Here is a tiny trained network, its code and every weight. The questions are about switching its units off for an input and a class, where a switched-off unit gives its printed mean instead of its output.

import numpy as np


def w(rows, s, z=0):
    codes = np.array(rows[::2]) - 128.0
    scale = np.full(codes.shape[1], s)
    scale[-1] = z or s
    return codes * scale


def f(y):
    return y / 2 * (1 + np.tanh(0.7978845608 * (y + 0.044715 * y**3)))


def log_softmax(a):
    a = a - a.max(-1, keepdims=True)
    return a - np.log(np.exp(a).sum(-1, keepdims=True))


def net(x, mask):
    res = np.array(x, float).reshape(1, 6) / 4 @ E
    y = f(res @ A[0][:, :-1].T + A[0][:, -1])
    res = res + np.where(mask, y, B[0][:, -1]) @ B[0][:, :-1]
    return log_softmax(res[-1] @ U[:, :-1].T + U[:, -1])


A, B = {}, {}
E = w([
[101,175,174,225,124,76,156,213,137,62,132,172],'x0',
[140,161,116,79,103,219,182,233,72,132,151,79],'x1',
[109,77,106,166,58,116,174,165,28,69,54,175],'x2',
[2,77,53,143,36,91,127,109,163,112,167,101],'x3',
[39,184,162,178,190,49,101,127,126,127,75,175],'x4',
[123,127,23,191,70,171,200,197,151,63,190,111],'x5',
],0.0091)
A[0] = w([
[197,110,120,20,66,229,149,171,59,148,128,105,142],'neuron 1',
[209,179,142,87,232,200,126,173,209,161,221,95,134],'neuron 2',
[168,141,183,108,203,135,124,112,82,141,76,142,82],'neuron 3',
[220,126,119,183,75,171,189,244,69,63,116,148,87],'neuron 4',
[124,78,119,131,28,136,128,73,174,115,158,105,84],'neuron 5',
[227,101,135,247,198,63,132,78,126,69,96,181,1],'neuron 6',
[186,114,204,51,187,125,94,77,62,172,70,138,183],'neuron 7',
],0.015,0.004)
B[0] = w([
[160,89,111,67,120,157,130,156,82,141,166,130,239],'neuron 1',
[243,127,176,184,118,172,146,75,133,109,37,140,239],'neuron 2',
[134,140,146,147,122,113,116,56,142,128,79,117,203],'neuron 3',
[69,126,133,183,135,194,163,251,98,120,84,114,239],'neuron 4',
[157,148,138,57,147,94,103,85,117,152,155,141,189],'neuron 5',
[163,163,155,159,138,128,127,92,187,118,126,120,199],'neuron 6',
[183,164,146,215,126,107,132,72,219,98,118,142,250],'neuron 7',
],0.012,0.025)
U = w([
[39,137,152,170,154,111,138,224,141,127,80,127,138],'0',
[196,149,194,129,143,92,94,79,200,151,80,156,225],'1',
[129,95,110,2,120,82,72,104,145,216,171,138,1],'2',
[191,77,144,66,102,187,147,168,91,174,90,120,49],'3',
],0.0081,0.0048)

Each question gives the input, the list of numbers given to net, and the class t.
The units are the neurons (one row each of A and B). Each row of codes is followed by its name. A weight is (code - 128) times the scale printed after its matrix; where a second scale follows, it is the last column's (A, B and U).
mask holds one flag per neuron, in row order. A switched-off neuron (its flag False) gives its mean, the last column of its row in B, instead of its output. The means were averaged over made-up inputs and are rounded, as every weight is.
A unit's drop is (log p(t) with every unit on - log p(t) with that unit switched off) / (log p(t) with every unit on - log p(t) with every unit switched off).
The circuit of an input: a set's keep is (log p(t) with only the set's units on - log p(t) with every unit switched off) / (log p(t) with every unit on - log p(t) with every unit switched off). Starting from all 7 units, units are removed one at a time, each time the one whose removal leaves the highest keep (on an exact tie, the one counted first), for as long as the keep stays at least 0.8.
units of the circuit, in order: the units of the circuit, biggest drop first
top k neurons: the k neurons with the biggest drops, biggest first
drop when u is switched off: that unit's drop, to one decimal
input [4,-7,3,-5,-3,7], class 0: units of the circuit, in order	neuron 4
input [-4,-5,-8,8,2,-4], class 2: units of the circuit, in order	neuron 2; neuron 7; neuron 6
input [8,6,-3,-7,0,2], class 3: units of the circuit, in order	neuron 2; neuron 4
input [-7,5,6,7,-7,-4], class 2: units of the circuit, in order	neuron 5; neuron 2
input [-1,0,-3,4,0,2], class 2: units of the circuit, in order	neuron 7; neuron 2; neuron 4
input [-6,1,-4,5,-5,0], class 2: units of the circuit, in order	neuron 5; neuron 7
input [8,4,-3,-3,-3,0], class 3: top 2 neurons	neuron 2; neuron 7
input [0,4,3,-7,-7,-3], class 3: top 2 neurons	neuron 1; neuron 4
input [0,2,-2,0,1,1], class 3: top 4 neurons	neuron 7; neuron 6; neuron 3; neuron 5
input [6,-3,1,4,-7,-1], class 0: top 3 neurons	neuron 2; neuron 1; neuron 7
input [4,2,1,0,-7,-1], class 3: drop when neuron 1 is switched off	0.1
input [-8,7,-1,1,-2,0], class 3: drop when neuron 1 is switched off	1.7
input [7,2,-4,2,7,2], class 0: drop when neuron 7 is switched off	0.5
